Below is a small trained network, with its code and all its weights. Each question gives an input and a class and asks what happens when units are switched off, that is, made to give their printed mean instead of their output.

import numpy as np


def w(rows, s, z=0):
    codes = np.array(rows[::2]) - 128.0
    scale = np.full(codes.shape[1], s)
    scale[-1] = z or s
    return codes * scale


def f(y):
    return y / 2 * (1 + np.tanh(0.7978845608 * (y + 0.044715 * y**3)))


def log_softmax(a):
    a = a - a.max(-1, keepdims=True)
    return a - np.log(np.exp(a).sum(-1, keepdims=True))


def net(x, mask):
    res = np.array(x, float).reshape(1, 5) / 4 @ E
    y = f(res @ A[0][:, :-1].T + A[0][:, -1])
    res = res + np.where(mask, y, B[0][:, -1]) @ B[0][:, :-1]
    return log_softmax(res[-1] @ U[:, :-1].T + U[:, -1])


A, B = {}, {}
E = w([
[72,7,14],'x0',
[127,127,127],'x1',
[12,229,69],'x2',
[241,200,2],'x3',
[128,127,126],'x4',
],0.0095)
A[0] = w([
[181,235,72,1],'N0',
[187,82,219,48],'N1',
[215,57,221,208],'N2',
[208,41,37,93],'N3',
[181,222,73,23],'N4',
[92,158,68,217],'N5',
[108,77,164,42],'N6',
[135,205,39,97],'N7',
[66,193,195,137],'N8',
[88,164,70,158],'N9',
[71,165,182,104],'N10',
[70,53,195,170],'N11',
[42,58,46,105],'N12',
[81,197,181,111],'N13',
[141,129,142,63],'N14',
[36,54,73,6],'N15',
[104,112,119,97],'N16',
[227,192,184,19],'N17',
[208,67,254,13],'N18',
[85,46,185,46],'N19',
[103,155,78,75],'N20',
[76,180,183,117],'N21',
[31,76,64,167],'N22',
[120,96,157,76],'N23',
[215,57,24,112],'N24',
[73,33,197,43],'N25',
[34,50,65,20],'N26',
[44,167,204,189],'N27',
],0.0088,0.0096)
B[0] = w([
[75,148,250,173],'N0',
[104,142,203,160],'N1',
[194,237,119,254],'N2',
[102,84,52,219],'N3',
[95,169,240,173],'N4',
[119,123,190,232],'N5',
[170,189,88,133],'N6',
[174,175,119,198],'N7',
[71,75,105,215],'N8',
[139,162,157,192],'N9',
[74,55,83,179],'N10',
[128,180,182,230],'N11',
[172,198,161,211],'N12',
[79,80,102,189],'N13',
[173,160,89,113],'N14',
[71,144,254,165],'N15',
[139,149,137,125],'N16',
[225,190,70,170],'N17',
[42,115,235,176],'N18',
[179,185,88,166],'N19',
[162,159,116,139],'N20',
[80,63,94,188],'N21',
[210,200,81,234],'N22',
[156,176,118,127],'N23',
[99,65,28,235],'N24',
[246,220,35,182],'N25',
[95,156,224,174],'N26',
[40,67,119,252],'N27',
],0.0084,0.0096)
U = w([
[98,130,220,252],'0',
[191,170,106,21],'1',
[92,3,80,112],'2',
],0.017,0.0037)

Each question gives the input, the list of numbers given to net, and the class t.
The units are the neurons (one row each of A and B). Each row of codes is followed by its name. A weight is (code - 128) times the scale printed after its matrix; where a second scale follows, it is the last column's (A, B and U).
mask holds one flag per neuron, in row order. A switched-off neuron (its flag False) gives its mean, the last column of its row in B, instead of its output. The means were averaged over made-up inputs and are rounded, as every weight is.
A unit's drop is (log p(t) with every unit on - log p(t) with that unit switched off) / (log p(t) with every unit on - log p(t) with every unit switched off).
The circuit of an input: a set's keep is (log p(t) with only the set's units on - log p(t) with every unit switched off) / (log p(t) with every unit on - log p(t) with every unit switched off). Starting from the 12 units with the biggest drops (on a tie, the unit counted first), units are removed one at a time, each time the one whose removal leaves the highest keep (on an exact tie, the one counted first), for as long as the keep stays at least 0.8.
units of the circuit, in order: the units of the circuit, biggest drop first
top k neurons: the k neurons with the biggest drops, biggest first
drop of u: that unit's drop, to one decimal
input [8,7,8,4,0], class 1: units of the circuit, in order	(N22)
input [0,-8,8,5,5], class 0: top 2 neurons	(N0 N4)
input [8,-3,1,-1,2], class 0: top 2 neurons	(N15 N26)
input [7,-4,2,-1,0], class 0: top 3 neurons	(N15 N26 N2)
input [8,7,-5,0,2], class 1: units of the circuit, in order	(N12 N22)
input [8,-6,0,-1,4], class 1: top 2 neurons	(N22 N27)
input [7,5,0,-6,5], class 1: top 3 neurons	(N25 N22 N19)
input [-8,-8,3,7,-3], class 0: top 2 neurons	(N0 N4)
input [0,-3,7,0,4], class 2: top 2 neurons	(N2 N11)
input [-1,1,4,7,3], class 0: drop of N0	0.4
input [2,0,-1,-5,1], class 1: drop of N25	0.3
input [2,2,-4,-2,3], class 1: drop of N27	0.0
input [-5,4,6,8,-5], class 0: drop of N0	0.3
input [-7,-2,3,4,-1], class 0: top neuron	(N0)
